Below is a small trained network, with its code and all its weights. Each question gives an input and a class and asks what happens when units are switched off, that is, made to give their printed mean instead of their output.

import numpy as np


def w(rows, s, z=0):
    codes = np.array(rows[::2]) - 128.0
    scale = np.full(codes.shape[1], s)
    scale[-1] = z or s
    return codes * scale


def norm(h):
    return h / np.sqrt((h * h).mean(-1, keepdims=True) + 1e-5)


def f(y):
    return np.maximum(y, 0)


def log_softmax(a):
    a = a - a.max(-1, keepdims=True)
    return a - np.log(np.exp(a).sum(-1, keepdims=True))


def net(x, mask):
    res = np.array(x, float).reshape(1, 4) / 4 @ E
    u = 0
    for l in range(4):
        y = f(norm(res) @ A[l][:, :-1].T + A[l][:, -1])
        res = res + np.where(mask[u : u + 7], y, B[l][:, -1]) @ B[l][:, :-1]
        u += 7
    return log_softmax(norm(res)[-1] @ U[:, :-1].T + U[:, -1])


A, B = {}, {}
E = w([
[193,150,254,128,170,141,143,149],'x0',
[36,204,205,128,124,138,139,140],'x1',
[109,98,159,137,110,24,146,121],'x2',
[128,128,129,130,126,129,126,128],'x3',
],0.0029)
A[0] = w([
[122,95,99,123,111,112,111,69,8],'0.n1',
[254,118,150,137,194,125,181,186,52],'0.n2',
[132,127,134,129,133,124,132,128,72],'0.n3',
[130,127,125,130,131,125,128,135,92],'0.n4',
[130,129,129,129,120,130,126,127,109],'0.n5',
[149,75,136,81,90,55,186,151,28],'0.n6',
[149,124,151,110,113,100,197,167,27],'0.n7',
],0.0028,0.0015)
B[0] = w([
[162,164,125,127,142,110,136,249,157],'0.n1',
[175,26,171,92,35,198,52,24,252],'0.n2',
[128,134,145,140,123,126,131,125,128],'0.n3',
[131,125,120,139,132,126,129,115,128],'0.n4',
[130,131,125,127,130,125,127,126,128],'0.n5',
[143,123,90,255,180,111,36,71,179],'0.n6',
[137,119,140,183,161,134,58,106,147],'0.n7',
],0.0021,0.0017)
A[1] = w([
[112,90,31,151,101,118,106,73,100],'1.n1',
[124,128,126,129,132,128,129,133,106],'1.n2',
[135,158,97,109,143,186,109,136,86],'1.n3',
[121,126,133,125,138,123,132,144,53],'1.n4',
[82,143,110,105,119,63,150,187,16],'1.n5',
[34,158,97,132,105,102,154,154,67],'1.n6',
[79,164,90,67,117,159,252,157,6],'1.n7',
],0.0031,0.0024)
B[1] = w([
[152,185,160,98,164,110,196,252,251],'1.n1',
[132,132,129,124,126,127,128,121,128],'1.n2',
[127,75,121,136,82,73,177,131,174],'1.n3',
[126,119,127,129,120,131,149,106,128],'1.n4',
[128,64,139,96,94,125,178,58,145],'1.n5',
[168,50,150,129,120,164,76,28,199],'1.n6',
[123,120,117,204,146,130,29,126,147],'1.n7',
],0.003,0.0023)
A[2] = w([
[132,106,10,148,138,105,138,142,136],'2.n1',
[60,111,130,119,84,83,115,78,3],'2.n2',
[112,174,80,110,148,249,84,92,85],'2.n3',
[152,157,105,100,146,252,126,171,164],'2.n4',
[3,166,97,128,103,130,142,160,135],'2.n5',
[103,199,203,136,162,131,150,157,101],'2.n6',
[88,161,102,140,130,154,119,119,41],'2.n7',
],0.0047,0.004)
B[2] = w([
[59,209,171,104,128,134,151,157,240],'2.n1',
[61,137,100,130,82,163,192,61,152],'2.n2',
[172,115,224,141,173,3,98,238,213],'2.n3',
[106,130,70,107,106,201,154,33,253],'2.n4',
[231,56,161,188,144,137,74,78,233],'2.n5',
[89,152,13,95,117,110,153,174,203],'2.n6',
[158,143,153,165,157,115,95,168,144],'2.n7',
],0.0049,0.004)
A[3] = w([
[112,124,58,116,128,43,144,192,54],'3.n1',
[141,107,137,168,145,123,62,149,90],'3.n2',
[69,161,161,102,127,2,164,254,49],'3.n3',
[116,185,196,96,168,147,169,128,133],'3.n4',
[177,36,182,127,108,46,151,117,21],'3.n5',
[189,58,181,155,181,52,60,172,50],'3.n6',
[75,216,50,74,141,205,178,168,3],'3.n7',
],0.0037,0.0028)
B[3] = w([
[148,116,215,93,108,112,143,169,187],'3.n1',
[156,123,157,131,147,94,118,170,175],'3.n2',
[247,1,143,60,49,81,159,178,252],'3.n3',
[107,116,53,129,112,86,138,150,206],'3.n4',
[65,200,116,193,187,168,60,141,183],'3.n5',
[82,201,117,179,170,146,77,196,227],'3.n6',
[22,225,90,140,168,139,161,103,250],'3.n7',
],0.0049,0.0027)
U = w([
[76,208,73,95,151,165,175,128,146],'0',
[147,147,164,195,182,127,50,162,184],'1',
[155,74,145,82,78,57,168,186,223],'2',
[83,78,151,172,87,102,129,1,6],'3',
[217,66,129,88,139,203,131,51,17],'4',
],0.014,0.0015)

Each question gives the input, the list of numbers given to net, and the class t.
The units are the neurons (one row each of A and B). Each row of codes is followed by its name. A weight is (code - 128) times the scale printed after its matrix; where a second scale follows, it is the last column's (A, B and U).
mask holds one flag per neuron, layer by layer. A switched-off neuron (its flag False) gives its mean, the last column of its row in B, instead of its output. The means were averaged over made-up inputs and are rounded, as every weight is.
A unit's drop is (log p(t) with every unit on - log p(t) with that unit switched off) / (log p(t) with every unit on - log p(t) with every unit switched off).
The circuit of an input: a set's keep is (log p(t) with only the set's units on - log p(t) with every unit switched off) / (log p(t) with every unit on - log p(t) with every unit switched off). Starting from the 12 units with the biggest drops (on a tie, the unit counted first), units are removed one at a time, each time the one whose removal leaves the highest keep (on an exact tie, the one counted first), for as long as the keep stays at least 0.8.
units of the circuit, in order: the units of the circuit, biggest drop first
most important unit: the unit with the biggest drop
k most important neurons: the k neurons with the biggest drops, biggest first
top k neurons in layer l: the k neurons of layer l with the biggest drops, biggest first
input [-8,6,-5,-8], class 1: most important unit	2.n5
input [6,1,-7,-8], class 0: 2 most important neurons	(2.n5; 2.n4)
input [3,-5,0,-7], class 4: 3 most important neurons	(2.n3; 0.n2; 2.n5)
input [1,5,1,6], class 2: 2 most important neurons	(2.n4; 2.n6)
input [8,2,1,-3], class 2: top 2 neurons in layer 2	(2.n4; 2.n5)
input [2,-1,-8,4], class 4: 3 most important neurons	(2.n4; 2.n1; 2.n3)
input [6,1,-5,4], class 0: 3 most important neurons	(2.n5; 2.n6; 1.n6)
input [-1,4,8,0], class 3: 2 most important neurons	(2.n2; 2.n3)
input [6,7,2,1], class 2: 2 most important neurons	(2.n4; 3.n3)
input [5,2,-6,-5], class 0: top 2 neurons in layer 2	(2.n5; 2.n4)
input [-6,-7,-1,3], class 0: 2 most important neurons	(2.n3; 3.n7)
input [-1,2,0,-3], class 1: 2 most important neurons	(2.n4; 2.n1)
input [5,-1,-5,0], class 4: 2 most important neurons	(2.n4; 0.n2)
input [0,8,-2,-7], class 1: units of the circuit, in order	(2.n5)
input [-2,6,2,-3], class 3: top 2 neurons in layer 2	(2.n2; 2.n3)
input [-2,3,8,0], class 3: top 2 neurons in layer 2	(2.n2; 2.n3)
input [-2,7,-4,2], class 1: top 2 neurons in layer 2	(2.n5; 2.n3)
input [1,-8,2,3], class 1: top 2 neurons in layer 2	(2.n4; 2.n6)
input [-8,3,2,-3], class 3: top 2 neurons in layer 2	(2.n5; 2.n3)
input [-7,4,6,6], class 3: most important unit	2.n2
